Below are the code and all the weights of a small trained network. Each question names an input and a class and asks about switching units off, where a switched-off unit gives its printed mean instead of its output.

import numpy as np


def w(rows, s, z=0):
    codes = np.array(rows[::2]) - 128.0
    scale = np.full(codes.shape[1], s)
    scale[-1] = z or s
    return codes * scale


def norm(h):
    return h / np.sqrt((h * h).mean(-1, keepdims=True) + 1e-5)


def f(y):
    return np.maximum(y, 0)


def log_softmax(a):
    a = a - a.max(-1, keepdims=True)
    return a - np.log(np.exp(a).sum(-1, keepdims=True))


def net(x, mask):
    res = np.array(x, float).reshape(1, 3) / 4 @ E
    u = 0
    for l in range(2):
        y = f(norm(res) @ A[l][:, :-1].T + A[l][:, -1])
        res = res + np.where(mask[u : u + 10], y, B[l][:, -1]) @ B[l][:, :-1]
        u += 10
    return log_softmax(norm(res)[-1] @ U[:, :-1].T + U[:, -1])


A, B = {}, {}
E = w([
[254,126,160],'x0',
[127,177,78],'x1',
[73,153,203],'x2',
],0.0087)
A[0] = w([
[74,15,219,228],'0.n0',
[140,170,179,23],'0.n1',
[133,201,30,163],'0.n2',
[90,119,154,3],'0.n3',
[15,22,4,95],'0.n4',
[28,184,27,169],'0.n5',
[130,82,34,106],'0.n6',
[132,157,178,47],'0.n7',
[106,196,83,172],'0.n8',
[101,85,157,124],'0.n9',
],0.011,0.004)
B[0] = w([
[84,30,154,228],'0.n0',
[127,145,165,138],'0.n1',
[76,148,172,202],'0.n2',
[122,104,123,136],'0.n3',
[195,249,80,254],'0.n4',
[151,154,62,249],'0.n5',
[84,132,115,193],'0.n6',
[150,152,136,138],'0.n7',
[117,76,145,180],'0.n8',
[146,83,128,156],'0.n9',
],0.011,0.0079)
A[1] = w([
[92,112,39,4],'1.n0',
[213,80,114,104],'1.n1',
[95,61,235,47],'1.n2',
[187,78,58,159],'1.n3',
[164,156,216,142],'1.n4',
[55,128,82,186],'1.n5',
[171,159,203,174],'1.n6',
[137,173,160,124],'1.n7',
[162,179,171,24],'1.n8',
[49,254,82,225],'1.n9',
],0.0094,0.0033)
B[1] = w([
[211,131,206,158],'1.n0',
[7,96,139,170],'1.n1',
[188,139,25,170],'1.n2',
[61,54,232,185],'1.n3',
[114,191,10,158],'1.n4',
[218,104,253,187],'1.n5',
[45,169,78,162],'1.n6',
[98,130,85,143],'1.n7',
[115,147,92,136],'1.n8',
[127,7,165,254],'1.n9',
],0.0063,0.0085)
U = w([
[133,48,181,245],'0',
[150,249,92,11],'1',
],0.018,0.0011)

Each question gives the input, the list of numbers given to net, and the class t.
The units are the neurons (one row each of A and B). Each row of codes is followed by its name. A weight is (code - 128) times the scale printed after its matrix; where a second scale follows, it is the last column's (A, B and U).
mask holds one flag per neuron, layer by layer. A switched-off neuron (its flag False) gives its mean, the last column of its row in B, instead of its output. The means were averaged over made-up inputs and are rounded, as every weight is.
A unit's drop is (log p(t) with every unit on - log p(t) with that unit switched off) / (log p(t) with every unit on - log p(t) with every unit switched off).
The circuit of an input: a set's keep is (log p(t) with only the set's units on - log p(t) with every unit switched off) / (log p(t) with every unit on - log p(t) with every unit switched off). Starting from the 12 units with the biggest drops (on a tie, the unit counted first), units are removed one at a time, each time the one whose removal leaves the highest keep (on an exact tie, the one counted first), for as long as the keep stays at least 0.8.
circuit, biggest first: the units of the circuit, biggest drop first
k most important neurons: the k neurons with the biggest drops, biggest first
k most important neurons of layer l: the k neurons of layer l with the biggest drops, biggest first
drop when u is switched off: that unit's drop, to one decimal
input [-2,-4,-7], class 1: circuit, biggest first => [0.n4]
input [3,2,8], class 1: 3 most important neurons => [1.n9 1.n4 1.n2]
input [6,7,-5], class 0: 2 most important neurons of layer 1 => [1.n3 1.n2]
input [5,1,0], class 1: 4 most important neurons => [0.n0 1.n9 1.n4 0.n5]
input [8,5,-8], class 0: 3 most important neurons of layer 1 => [1.n3 1.n1 1.n2]
input [1,6,-8], class 0: 2 most important neurons => [0.n4 1.n9]
input [-4,8,7], class 0: 4 most important neurons => [1.n9 0.n4 0.n8 1.n5]
input [1,6,-6], class 0: 2 most important neurons => [0.n4 1.n9]
input [3,0,0], class 1: 4 most important neurons of layer 1 => [1.n9 1.n4 1.n6 1.n5]
input [-5,-3,-5], class 1: drop when 0.n4 is switched off => 2.4
input [1,6,8], class 0: drop when 0.n4 is switched off => 3.5
input [-2,-1,-5], class 1: drop when 0.n4 is switched off => 2.7
